Below are the code and all the weights of a small trained network. Each question names an input and a class and asks about switching units off, where a switched-off unit gives its printed mean instead of its output.

import numpy as np


def w(rows, s, z=0):
    codes = np.array(rows[::2]) - 128.0
    scale = np.full(codes.shape[1], s)
    scale[-1] = z or s
    return codes * scale


def f(y):
    return np.maximum(y, 0)


def log_softmax(a):
    a = a - a.max(-1, keepdims=True)
    return a - np.log(np.exp(a).sum(-1, keepdims=True))


def net(x, mask):
    res = np.array(x, float).reshape(1, 5) / 4 @ E
    y = f(res @ A[0][:, :-1].T + A[0][:, -1])
    res = res + np.where(mask, y, B[0][:, -1]) @ B[0][:, :-1]
    return log_softmax(res[-1] @ U[:, :-1].T + U[:, -1])


A, B = {}, {}
E = w([
[122,123,153,186,248,183,168],'x0',
[38,83,62,172,60,152,166],'x1',
[198,83,161,139,89,100,203],'x2',
[131,159,184,125,50,239,106],'x3',
[146,213,95,209,98,94,144],'x4',
],0.015)
A[0] = w([
[107,142,95,118,163,61,122,2],'n0',
[54,87,54,209,82,152,140,103],'n1',
[122,109,55,110,186,46,141,81],'n2',
[74,50,144,77,155,151,60,85],'n3',
[134,247,108,225,108,95,115,108],'n4',
[205,216,139,95,162,112,87,80],'n5',
[126,187,175,132,78,212,113,53],'n6',
[78,153,106,119,151,139,73,90],'n7',
[75,234,85,155,151,127,59,113],'n8',
[72,131,154,169,185,170,214,57],'n9',
[116,132,138,74,52,61,90,58],'n10',
[132,152,187,160,182,140,141,86],'n11',
[133,143,106,80,69,92,103,14],'n12',
[157,134,199,169,80,93,232,234],'n13',
],0.013,0.0042)
B[0] = w([
[129,162,97,179,102,190,193,185],'n0',
[94,170,178,49,48,100,119,252],'n1',
[159,166,165,140,95,222,191,227],'n2',
[127,85,160,87,243,138,150,211],'n3',
[112,31,207,104,229,218,92,255],'n4',
[75,177,167,42,57,79,144,231],'n5',
[160,159,125,193,101,173,250,224],'n6',
[174,100,26,148,92,87,133,193],'n7',
[162,91,57,99,146,62,145,239],'n8',
[101,174,101,169,142,104,54,221],'n9',
[77,147,110,186,224,124,96,222],'n10',
[54,157,105,153,147,90,106,197],'n11',
[130,175,140,191,185,97,92,197],'n12',
[144,93,44,89,177,72,139,234],'n13',
],0.012,0.018)
U = w([
[151,174,137,172,123,203,246,105],'0',
[74,190,134,202,167,111,78,116],'1',
[120,24,199,81,179,171,144,169],'2',
[87,177,172,37,94,101,146,122],'3',
[175,76,46,92,146,86,183,124],'4',
[149,119,129,85,141,139,147,255],'5',
[144,145,149,163,89,145,101,95],'6',
],0.014,0.012)

Each question gives the input, the list of numbers given to net, and the class t.
The units are the neurons (one row each of A and B). Each row of codes is followed by its name. A weight is (code - 128) times the scale printed after its matrix; where a second scale follows, it is the last column's (A, B and U).
mask holds one flag per neuron, in row order. A switched-off neuron (its flag False) gives its mean, the last column of its row in B, instead of its output. The means were averaged over made-up inputs and are rounded, as every weight is.
A unit's drop is (log p(t) with every unit on - log p(t) with that unit switched off) / (log p(t) with every unit on - log p(t) with every unit switched off).
unit that matters most: the unit with the biggest drop
k most important neurons: the k neurons with the biggest drops, biggest first
drop when u is switched off: that unit's drop, to one decimal
input [3,8,-3,-5,-1], class 3: unit that matters most => n1
input [-4,-6,1,-5,5], class 3: 3 most important neurons => n5, n6, n3
input [-7,-7,6,4,8], class 2: 3 most important neurons => n4, n9, n1
input [0,0,6,1,-2], class 4: 2 most important neurons => n4, n13
input [7,-2,3,6,3], class 1: 3 most important neurons => n9, n11, n2
input [-5,-7,2,-2,-6], class 3: 2 most important neurons => n4, n5
input [-2,0,5,-2,5], class 2: 4 most important neurons => n4, n8, n7, n6
input [-7,1,-1,-5,-5], class 1: 4 most important neurons => n10, n4, n6, n12
input [4,7,-6,-1,-5], class 3: 3 most important neurons => n1, n4, n13
input [-2,-6,6,0,-3], class 3: 3 most important neurons => n5, n8, n4
input [6,4,5,5,-5], class 1: 3 most important neurons => n9, n4, n2
input [-1,1,-6,4,1], class 4: 2 most important neurons => n8, n2
input [-1,-8,-3,4,-5], class 3: 2 most important neurons => n5, n4
input [2,-4,-8,7,-3], class 4: unit that matters most => n8
input [7,-3,-6,3,-4], class 1: 2 most important neurons => n9, n11
input [7,-4,6,3,-5], class 1: drop when n8 is switched off => 0.1
input [5,-5,4,-2,2], class 1: drop when n13 is switched off => -0.1
input [-6,3,-6,3,-2], class 1: drop when n12 is switched off => 1.7
